Below is a small trained network, with its code and all its weights. Each question gives an input and a target symbol and asks what happens when units are switched off, that is, made to give their printed mean instead of their output.

import numpy as np


def w(rows, s, z=0):
    codes = np.array(rows[::2]) - 128.0
    scale = np.full(codes.shape[1], s)
    scale[-1] = z or s
    return codes * scale


def f(y):
    return np.maximum(y, 0)


def softmax(a):
    e = np.exp(a - a.max(-1, keepdims=True))
    return e / e.sum(-1, keepdims=True)


def log_softmax(a):
    a = a - a.max(-1, keepdims=True)
    return a - np.log(np.exp(a).sum(-1, keepdims=True))


def net(x, mask):
    ids = ['ΔΣΦΩαβγεζηθμξπτψ'.index(c) for c in x.split()]
    T = len(ids)
    res = E[ids] + P[:T]
    q, k, v = (res @ M[0].T for M in (Q, K, V))
    z = softmax(np.where(np.tri(T) > 0, q @ k.T / 3**0.5, -1e9)) @ v
    res = res + np.where(mask[0], z, O[0][:, -1]) @ O[0][:, :-1]
    y = f(res @ A[0][:, :-1].T + A[0][:, -1])
    res = res + np.where(mask[1:17], y, B[0][:, -1]) @ B[0][:, :-1]
    return log_softmax(res[-1] @ U[:, :-1].T + U[:, -1])


Q, K, V, O, A, B = {}, {}, {}, {}, {}, {}
E = w([
[209,112,228,174,152,117,161,147,165,141,163,114],'Δ',
[156,171,124,110,73,135,77,155,45,168,79,162],'Σ',
[35,124,150,112,116,51,65,183,134,117,158,121],'Φ',
[127,79,98,162,185,83,154,202,131,100,107,152],'Ω',
[138,62,247,5,128,198,117,109,131,109,156,124],'α',
[153,124,107,113,182,29,79,113,42,129,27,152],'β',
[109,159,185,65,184,142,70,163,94,47,145,84],'γ',
[100,46,173,127,188,140,102,132,141,139,172,204],'ε',
[196,134,157,127,90,179,147,159,75,121,97,102],'ζ',
[142,174,148,174,100,70,122,197,116,170,125,140],'η',
[124,85,111,132,139,121,166,161,98,197,128,242],'θ',
[151,199,149,43,139,148,199,210,84,66,127,49],'μ',
[116,106,192,148,166,115,146,164,141,100,209,86],'ξ',
[65,142,122,97,85,84,189,230,120,109,156,102],'π',
[122,74,174,67,194,116,114,96,61,96,125,136],'τ',
[153,33,117,128,207,110,206,147,145,118,129,169],'ψ',
],0.017)
P = w([
[178,85,134,87,92,55,97,231,165,86,180,170],'0',
[106,203,224,162,188,134,105,177,167,86,97,184],'1',
[82,120,105,131,203,147,139,170,128,247,140,69],'2',
[176,63,122,110,106,83,80,148,103,101,235,137],'3',
[79,158,204,144,130,137,125,103,114,98,110,150],'4',
[104,122,103,120,205,170,138,154,100,249,116,68],'5',
[208,72,120,111,120,72,93,135,65,92,211,120],'6',
[80,147,153,142,136,154,146,90,74,78,101,127],'7',
[127,122,114,114,205,186,125,137,81,249,105,64],'8',
[221,64,135,100,117,94,92,131,37,91,206,125],'9',
[37,149,133,162,120,84,159,128,109,80,111,115],'10',
],0.015)
Q[0] = w([
[212,123,129,123,55,87,95,163,91,42,200,148],'head 1',
[146,89,150,103,169,139,85,237,92,198,106,61],'head 1',
[3,254,134,205,158,233,156,36,234,157,39,76],'head 1',
],0.0093)
K[0] = w([
[125,146,153,120,107,190,74,59,21,118,77,16],'head 1',
[191,107,175,42,76,106,70,220,108,90,67,114],'head 1',
[70,133,130,219,111,68,158,162,255,163,192,158],'head 1',
],0.0099)
V[0] = w([
[81,138,89,139,135,66,19,117,53,180,90,229],'head 1',
[52,221,137,33,111,92,57,168,91,88,125,18],'head 1',
[107,74,188,2,223,76,104,80,136,118,110,132],'head 1',
],0.0082)
O[0] = w([
[154,136,145,184,192,21,110,126,114,129,168,247,170],'head 1',
[118,163,81,201,137,190,91,132,115,117,163,162,84],'head 1',
[125,213,126,87,162,114,128,68,169,130,134,134,253],'head 1',
],0.015,0.011)
A[0] = w([
[222,89,129,92,135,109,178,125,136,207,142,121,43],'neuron 1',
[181,130,175,83,111,37,134,141,136,63,163,207,115],'neuron 2',
[160,117,117,201,85,123,96,127,108,58,155,219,12],'neuron 3',
[134,132,96,64,159,90,55,102,175,100,106,185,68],'neuron 4',
[40,143,178,154,135,145,177,152,109,114,60,183,172],'neuron 5',
[198,132,63,150,173,149,71,171,148,157,218,158,233],'neuron 6',
[109,73,157,146,125,119,115,201,21,237,120,119,176],'neuron 7',
[188,13,113,77,114,87,107,213,111,216,145,71,3],'neuron 8',
[1,152,99,96,90,140,141,140,86,241,45,114,90],'neuron 9',
[102,138,141,142,161,159,201,58,54,143,76,153,245],'neuron 10',
[100,146,208,107,114,81,193,100,115,119,90,122,184],'neuron 11',
[94,114,173,118,160,95,141,94,77,143,158,114,150],'neuron 12',
[143,41,85,60,26,81,172,154,127,131,102,117,94],'neuron 13',
[66,184,105,137,137,157,174,21,193,182,74,62,7],'neuron 14',
[164,179,150,72,158,73,134,161,135,150,172,126,174],'neuron 15',
[179,73,172,135,42,69,108,133,116,7,164,168,77],'neuron 16',
],0.0086,0.0067)
B[0] = w([
[80,119,120,149,113,114,63,136,113,168,159,132,176],'neuron 1',
[81,128,185,135,144,134,147,131,72,134,95,79,254],'neuron 2',
[103,106,102,168,151,113,77,113,186,89,137,64,168],'neuron 3',
[144,110,129,142,113,144,162,145,128,149,196,110,200],'neuron 4',
[179,177,159,94,139,157,84,129,172,100,143,140,159],'neuron 5',
[169,184,121,81,127,115,170,118,82,122,93,88,205],'neuron 6',
[122,66,58,116,62,113,156,147,94,142,153,131,156],'neuron 7',
[158,143,168,72,176,102,93,136,146,58,9,144,164],'neuron 8',
[185,109,199,151,145,166,122,103,150,115,108,99,153],'neuron 9',
[107,158,142,155,84,114,129,154,196,103,144,85,178],'neuron 10',
[151,165,100,175,160,176,84,166,123,143,149,144,214],'neuron 11',
[166,122,88,142,94,130,138,182,131,115,99,159,193],'neuron 12',
[88,145,103,139,140,103,138,150,74,109,196,162,161],'neuron 13',
[107,91,135,172,158,114,160,89,84,103,160,202,164],'neuron 14',
[112,113,90,131,65,122,96,78,171,134,105,127,242],'neuron 15',
[162,104,94,160,126,233,145,82,184,149,90,190,158],'neuron 16',
],0.011,0.027)
U = w([
[130,131,175,106,168,119,173,136,81,93,72,131,52],'Δ',
[41,108,87,205,93,102,167,202,61,95,254,133,120],'Σ',
[198,145,60,101,188,128,78,143,127,158,146,121,26],'Φ',
[138,119,48,82,97,135,128,105,240,156,43,105,100],'Ω',
[75,119,147,159,147,111,154,70,107,110,96,127,1],'α',
[136,150,187,73,106,66,179,120,82,144,144,103,188],'β',
[103,162,112,145,160,156,148,123,27,163,89,191,35],'γ',
[72,109,84,183,103,135,86,158,187,141,193,79,224],'ε',
[103,67,129,69,87,110,138,142,201,104,129,21,140],'ζ',
[204,101,103,101,118,112,154,149,95,93,151,178,204],'η',
[65,114,112,97,149,102,75,154,81,152,129,80,132],'θ',
[128,88,63,184,153,180,110,120,95,142,140,132,38],'μ',
[87,57,156,111,145,147,168,109,153,203,128,65,244],'ξ',
[96,130,76,104,135,181,131,160,97,190,116,72,117],'π',
[121,125,52,98,98,116,134,64,157,130,134,196,171],'τ',
[181,154,153,136,149,142,66,131,209,82,73,164,164],'ψ',
],0.008,0.0048)

Each question gives the input, a string of symbols that net reads in full, and the target symbol t.
The units are the heads (3 rows each of Q, K, V and O) and the neurons (one row each of A and B). Each row of codes is followed by its name. A weight is (code - 128) times the scale printed after its matrix; where a second scale follows, it is the last column's (O, A, B and U).
mask holds one flag per unit, heads first, then neurons. A switched-off unit (its flag False) gives its mean, the last column of its rows in O or B, instead of its output. The means were averaged over made-up inputs and are rounded, as every weight is.
A unit's drop is (log p(t) with every unit on - log p(t) with that unit switched off) / (log p(t) with every unit on - log p(t) with every unit switched off).
The circuit of an input: a set's keep is (log p(t) with only the set's units on - log p(t) with every unit switched off) / (log p(t) with every unit on - log p(t) with every unit switched off). Starting from the 12 units with the biggest drops (on a tie, the unit counted first), units are removed one at a time, each time the one whose removal leaves the highest keep (on an exact tie, the one counted first), for as long as the keep stays at least 0.8.
circuit, biggest first: the units of the circuit, biggest drop first
most important unit: the unit with the biggest drop
top k neurons: the k neurons with the biggest drops, biggest first
input ψ π Σ Φ θ ψ θ, target μ: circuit, biggest first -> [neuron 16; neuron 3; head 1; neuron 6]
input Δ θ ζ, target Δ: top neuron -> [neuron 8]
input τ ξ ξ ξ ψ τ, target τ: circuit, biggest first -> [head 1; neuron 2; neuron 14]
input θ ψ ψ ξ ε τ, target θ: top 2 neurons -> [neuron 8; neuron 1]
input π ε ξ ψ α Ω α Σ τ, target π: circuit, biggest first -> [head 1; neuron 14]
input Φ π Φ ψ γ θ γ η, target ψ: top 3 neurons -> [neuron 4; neuron 5; neuron 2]
input ψ ζ τ ζ η Σ μ τ ψ ξ, target β: circuit, biggest first -> [head 1; neuron 11; neuron 6]
input Σ τ ε β ξ Φ π β, target ε: circuit, biggest first -> [neuron 3; neuron 10; head 1]
input π ψ ψ θ ξ τ ψ, target β: circuit, biggest first -> [head 1; neuron 6; neuron 11; neuron 16]
input ψ η ε γ θ Ω, target ψ: top 3 neurons -> [neuron 8; neuron 2; neuron 9]
input Φ ψ θ θ θ π, target Φ: circuit, biggest first -> [head 1; neuron 6; neuron 2]
input η ξ Σ ψ Ω τ ψ ε ψ, target η: top 3 neurons -> [neuron 2; neuron 7; neuron 15]
input θ θ ψ θ, target γ: top 3 neurons -> [neuron 2; neuron 8; neuron 16]
input π θ τ ξ, target β: circuit, biggest first -> [head 1; neuron 6; neuron 11]
input Δ Σ ξ ψ ψ ψ ζ τ β μ θ, target ψ: circuit, biggest first -> [neuron 5]
input Δ ε ξ β θ ζ η Φ Φ, target Δ: circuit, biggest first -> [head 1; neuron 8; neuron 14; neuron 15]
input Φ ψ τ α, target τ: circuit, biggest first -> [head 1; neuron 2; neuron 14]
input Σ τ Φ β, target α: circuit, biggest first -> [neuron 2; head 1; neuron 3]
input Φ θ θ ξ β ξ θ β γ, target Φ: top 2 neurons -> [neuron 6; neuron 2]
input Φ Σ ζ Ω ψ π Φ θ ε ψ, target η: top 2 neurons -> [neuron 2; neuron 8]
input β ψ ψ, target β: most important unit -> neuron 6
input θ Φ β ψ β θ Δ, target α: top 3 neurons -> [neuron 2; neuron 3; neuron 6]
input ξ ψ η π τ Σ ψ, target μ: top 3 neurons -> [neuron 16; neuron 3; neuron 8]
input ξ η Φ Σ ψ β ζ ψ, target ε: top 3 neurons -> [neuron 8; neuron 6; neuron 10]
